Below is a small trained network, with its code and all its weights. Each question gives an input and a target symbol and asks what happens when units are switched off, that is, made to give their printed mean instead of their output.

import numpy as np


def w(rows, s, z=0):
    codes = np.array(rows[::2]) - 128.0
    scale = np.full(codes.shape[1], s)
    scale[-1] = z or s
    return codes * scale


def norm(h):
    return h / np.sqrt((h * h).mean(-1, keepdims=True) + 1e-5)


def f(y):
    return y / 2 * (1 + np.tanh(0.7978845608 * (y + 0.044715 * y**3)))


def softmax(a):
    e = np.exp(a - a.max(-1, keepdims=True))
    return e / e.sum(-1, keepdims=True)


def log_softmax(a):
    a = a - a.max(-1, keepdims=True)
    return a - np.log(np.exp(a).sum(-1, keepdims=True))


def net(x, mask):
    ids = ['ΓΘΛΞΨδζηπστ'.index(c) for c in x.split()]
    T = len(ids)
    res = E[ids] + P[:T]
    u = 0
    for l in range(2):
        r = norm(res)
        for j in range(3):
            rows = slice(2 * j, 2 * j + 2)
            q, k, v = (r @ M[l][rows].T for M in (Q, K, V))
            z = softmax(np.where(np.tri(T) > 0, q @ k.T / 2**0.5, -1e9)) @ v
            o = O[l][rows]
            res = res + np.where(mask[u + j], z, o[:, -1]) @ o[:, :-1]
        u += 3
        y = f(norm(res) @ A[l][:, :-1].T + A[l][:, -1])
        res = res + np.where(mask[u : u + 16], y, B[l][:, -1]) @ B[l][:, :-1]
        u += 16
    return log_softmax(norm(res)[-1] @ U[:, :-1].T + U[:, -1])


Q, K, V, O, A, B = {}, {}, {}, {}, {}, {}
E = w([
[79,133,140,152,81],'Γ',
[124,115,95,121,73],'Θ',
[154,141,115,140,69],'Λ',
[148,184,145,116,40],'Ξ',
[92,129,131,143,80],'Ψ',
[147,160,86,97,140],'δ',
[121,193,169,211,168],'ζ',
[95,130,142,150,82],'η',
[225,127,173,129,139],'π',
[146,29,51,253,94],'σ',
[162,145,119,141,67],'τ',
],0.025)
P = w([
[99,103,4,220,123],'0',
[105,77,94,173,136],'1',
[106,84,131,148,132],'2',
[94,83,144,123,136],'3',
[93,104,146,123,144],'4',
[77,125,158,121,132],'5',
[118,130,132,90,131],'6',
[106,163,130,101,131],'7',
[98,171,119,80,135],'8',
[98,212,94,89,124],'9',
[95,223,121,80,142],'10',
[96,254,102,77,151],'11',
[111,252,107,72,153],'12',
],0.0084)
Q[0] = w([
[25,101,213,153,120],'0.h1',
[109,2,90,134,154],'0.h1',
[63,90,154,22,107],'0.h2',
[157,156,206,86,190],'0.h2',
[112,169,104,117,139],'0.h3',
[158,147,89,158,90],'0.h3',
],0.0076)
K[0] = w([
[8,109,219,195,129],'0.h1',
[42,29,150,144,247],'0.h1',
[159,122,128,93,154],'0.h2',
[74,203,175,43,197],'0.h2',
[96,146,91,117,178],'0.h3',
[60,253,149,117,65],'0.h3',
],0.0062)
V[0] = w([
[178,109,102,63,113],'0.h1',
[200,180,63,115,88],'0.h1',
[88,167,101,190,92],'0.h2',
[145,190,232,113,141],'0.h2',
[121,45,70,135,179],'0.h3',
[116,143,70,254,31],'0.h3',
],0.0071)
O[0] = w([
[43,218,146,201,120,125],'0.h1',
[51,122,85,166,135,190],'0.h1',
[114,71,154,87,191,189],'0.h2',
[139,110,119,29,155,114],'0.h2',
[216,3,121,83,140,67],'0.h3',
[96,12,203,134,100,254],'0.h3',
],0.0057,0.01)
A[0] = w([
[164,150,104,106,44,109],'0.n1',
[32,55,109,122,95,147],'0.n2',
[216,145,119,91,151,63],'0.n3',
[166,175,47,91,209,90],'0.n4',
[167,109,86,159,164,99],'0.n5',
[194,91,182,105,142,92],'0.n6',
[182,97,111,167,221,200],'0.n7',
[109,154,74,172,157,252],'0.n8',
[216,41,151,128,80,101],'0.n9',
[116,159,221,85,147,109],'0.n10',
[117,83,71,42,86,19],'0.n11',
[85,124,75,153,225,109],'0.n12',
[12,132,85,130,131,179],'0.n13',
[115,75,126,32,102,199],'0.n14',
[164,148,126,107,75,45],'0.n15',
[86,164,215,107,142,167],'0.n16',
],0.011,0.0032)
B[0] = w([
[120,123,212,149,169,179],'0.n1',
[183,177,235,137,133,254],'0.n2',
[88,139,45,97,2,128],'0.n3',
[167,136,205,46,75,130],'0.n4',
[58,109,173,148,62,122],'0.n5',
[209,186,84,166,51,135],'0.n6',
[64,106,73,198,95,153],'0.n7',
[121,21,164,70,156,165],'0.n8',
[166,123,107,153,155,166],'0.n9',
[124,171,27,136,101,169],'0.n10',
[59,133,118,175,99,125],'0.n11',
[89,100,170,47,151,140],'0.n12',
[217,59,140,114,137,243],'0.n13',
[148,183,180,216,136,154],'0.n14',
[121,122,155,136,206,136],'0.n15',
[151,89,66,115,144,218],'0.n16',
],0.0061,0.0079)
Q[1] = w([
[122,89,39,148,253],'1.h1',
[79,175,192,149,38],'1.h1',
[127,157,254,163,37],'1.h2',
[74,92,64,111,151],'1.h2',
[199,135,106,78,145],'1.h3',
[206,169,82,148,107],'1.h3',
],0.011)
K[1] = w([
[120,71,189,189,167],'1.h1',
[125,246,135,119,110],'1.h1',
[91,250,73,79,178],'1.h2',
[98,88,147,163,106],'1.h2',
[144,127,157,119,185],'1.h3',
[116,129,184,124,111],'1.h3',
],0.017)
V[1] = w([
[169,193,159,114,113],'1.h1',
[7,126,132,94,121],'1.h1',
[208,174,68,119,48],'1.h2',
[178,76,139,53,117],'1.h2',
[147,126,89,156,161],'1.h3',
[78,152,74,76,122],'1.h3',
],0.012)
O[1] = w([
[88,77,99,141,110,178],'1.h1',
[140,97,248,79,123,106],'1.h1',
[110,172,143,124,81,129],'1.h2',
[175,63,106,68,46,92],'1.h2',
[146,56,105,151,125,93],'1.h3',
[177,143,159,163,95,1],'1.h3',
],0.011,0.01)
A[1] = w([
[93,44,112,182,198,154],'1.n1',
[179,159,126,18,162,4],'1.n2',
[189,115,18,130,169,190],'1.n3',
[120,92,163,154,129,77],'1.n4',
[90,122,173,62,162,62],'1.n5',
[124,186,101,158,24,103],'1.n6',
[88,134,135,140,139,173],'1.n7',
[61,119,120,104,150,141],'1.n8',
[102,65,101,164,84,81],'1.n9',
[215,155,129,166,87,114],'1.n10',
[103,143,72,204,166,161],'1.n11',
[174,134,137,98,40,226],'1.n12',
[138,69,197,96,183,87],'1.n13',
[161,159,204,95,204,165],'1.n14',
[178,91,68,6,143,59],'1.n15',
[59,185,65,141,102,137],'1.n16',
],0.012,0.0032)
B[1] = w([
[56,145,138,22,164,253],'1.n1',
[157,90,148,117,148,130],'1.n2',
[92,158,255,113,124,177],'1.n3',
[139,145,173,185,121,167],'1.n4',
[119,133,128,154,63,186],'1.n5',
[186,122,113,167,188,203],'1.n6',
[168,133,56,180,126,195],'1.n7',
[172,62,175,118,73,192],'1.n8',
[190,142,122,102,113,168],'1.n9',
[119,71,120,196,176,127],'1.n10',
[83,73,87,182,84,219],'1.n11',
[31,72,77,71,171,162],'1.n12',
[205,150,94,183,140,195],'1.n13',
[16,133,31,116,83,183],'1.n14',
[151,21,123,185,58,149],'1.n15',
[167,105,143,150,147,215],'1.n16',
],0.0082,0.0073)
U = w([
[126,36,176,213,124,193],'Γ',
[83,152,82,118,49,171],'Θ',
[80,201,70,66,40,111],'Λ',
[41,254,119,82,206,121],'Ξ',
[219,86,109,56,43,99],'Ψ',
[181,164,161,86,145,75],'δ',
[128,145,126,88,89,3],'ζ',
[163,161,159,79,131,54],'η',
[205,178,185,93,163,97],'π',
[207,189,76,201,111,116],'σ',
[133,230,247,140,43,121],'τ',
],0.008,0.0067)

Each question gives the input, a string of symbols that net reads in full, and the target symbol t.
The units are the heads (2 rows each of Q, K, V and O) and the neurons (one row each of A and B). Each row of codes is followed by its name. A weight is (code - 128) times the scale printed after its matrix; where a second scale follows, it is the last column's (O, A, B and U).
mask holds one flag per unit, layer by layer, with each layer's heads first. A switched-off unit (its flag False) gives its mean, the last column of its rows in O or B, instead of its output. The means were averaged over made-up inputs and are rounded, as every weight is.
A unit's drop is (log p(t) with every unit on - log p(t) with that unit switched off) / (log p(t) with every unit on - log p(t) with every unit switched off).
most important unit: the unit with the biggest drop
top k neurons: the k neurons with the biggest drops, biggest first
k most important neurons of layer l: the k neurons of layer l with the biggest drops, biggest first
which heads matter: for each layer, one digit per head in row order, 1 if its drop is at least 0.15 and else 0, layers parted by /
input Ξ π Ψ Ξ Ξ Λ Ξ δ Γ, target Ψ: which heads matter => 000 / 010
input Ξ Ξ Ψ Ξ Θ Ξ ζ Ψ, target Ξ: 2 most important neurons of layer 1 => [1.n1 1.n14]
input δ π Λ σ Ψ τ σ σ τ, target σ: which heads matter => 001 / 110
input Ξ Λ Ξ Ξ δ δ π η η, target σ: which heads matter => 100 / 110
input Λ δ Ξ τ Θ τ Ψ Θ, target τ: most important unit => 0.n2
input ζ τ Ξ Ξ Θ τ τ η η ζ Ξ η Γ, target τ: 2 most important neurons of layer 0 => [0.n8 0.n2]
input Ξ Ξ π ζ τ Γ Γ ζ σ π Γ, target σ: top 2 neurons => [0.n8 1.n6]
input Ψ Ψ Ξ Ψ η, target τ: top 2 neurons => [0.n2 1.n11]
input Θ Ξ Ξ ζ δ ζ Θ π η, target σ: 3 most important neurons of layer 0 => [0.n8 0.n13 0.n2]
input Ξ η Ξ Γ Γ Ψ Ξ Ξ τ, target τ: which heads matter => 000 / 000
input Ξ τ ζ Ψ Θ η Ξ η Ξ ζ Ξ η η, target τ: 2 most important neurons of layer 0 => [0.n8 0.n2]
input δ Ξ Ξ Ψ Θ τ ζ π π Γ Γ, target σ: which heads matter => 000 / 110
input π σ σ τ Ψ Ξ, target Γ: which heads matter => 001 / 001
input π Ξ Λ Λ, target τ: top 2 neurons => [0.n2 1.n11]
input Ψ π Γ Γ δ σ Λ τ Ξ π Λ, target σ: most important unit => 1.h2
input ζ τ τ η Θ Λ Ψ, target Ξ: top 2 neurons => [1.n1 0.n13]
input Θ ζ Ξ π τ Γ τ, target σ: top 2 neurons => [0.n6 1.n6]
input ζ τ ζ, target Ξ: which heads matter => 000 / 100
input π ζ τ η, target Ξ: top 2 neurons => [1.n1 0.n5]
input ζ π Θ Ψ, target σ: 3 most important neurons of layer 0 => [0.n6 0.n8 0.n2]
input σ τ ζ τ τ π τ π, target σ: most important unit => 0.n6
input Γ ζ τ Ψ η Ξ σ ζ Θ, target Ξ: top 3 neurons => [1.n1 0.n2 1.n14]
input τ τ τ δ Ξ Ξ τ Λ π, target σ: 2 most important neurons of layer 1 => [1.n6 1.n1]
input Ξ τ Ξ ζ τ Ξ Ξ τ ζ τ, target Ξ: top 2 neurons => [0.n1 1.n1]
input Ξ ζ Λ Ξ η τ δ, target Γ: which heads matter => 100 / 000
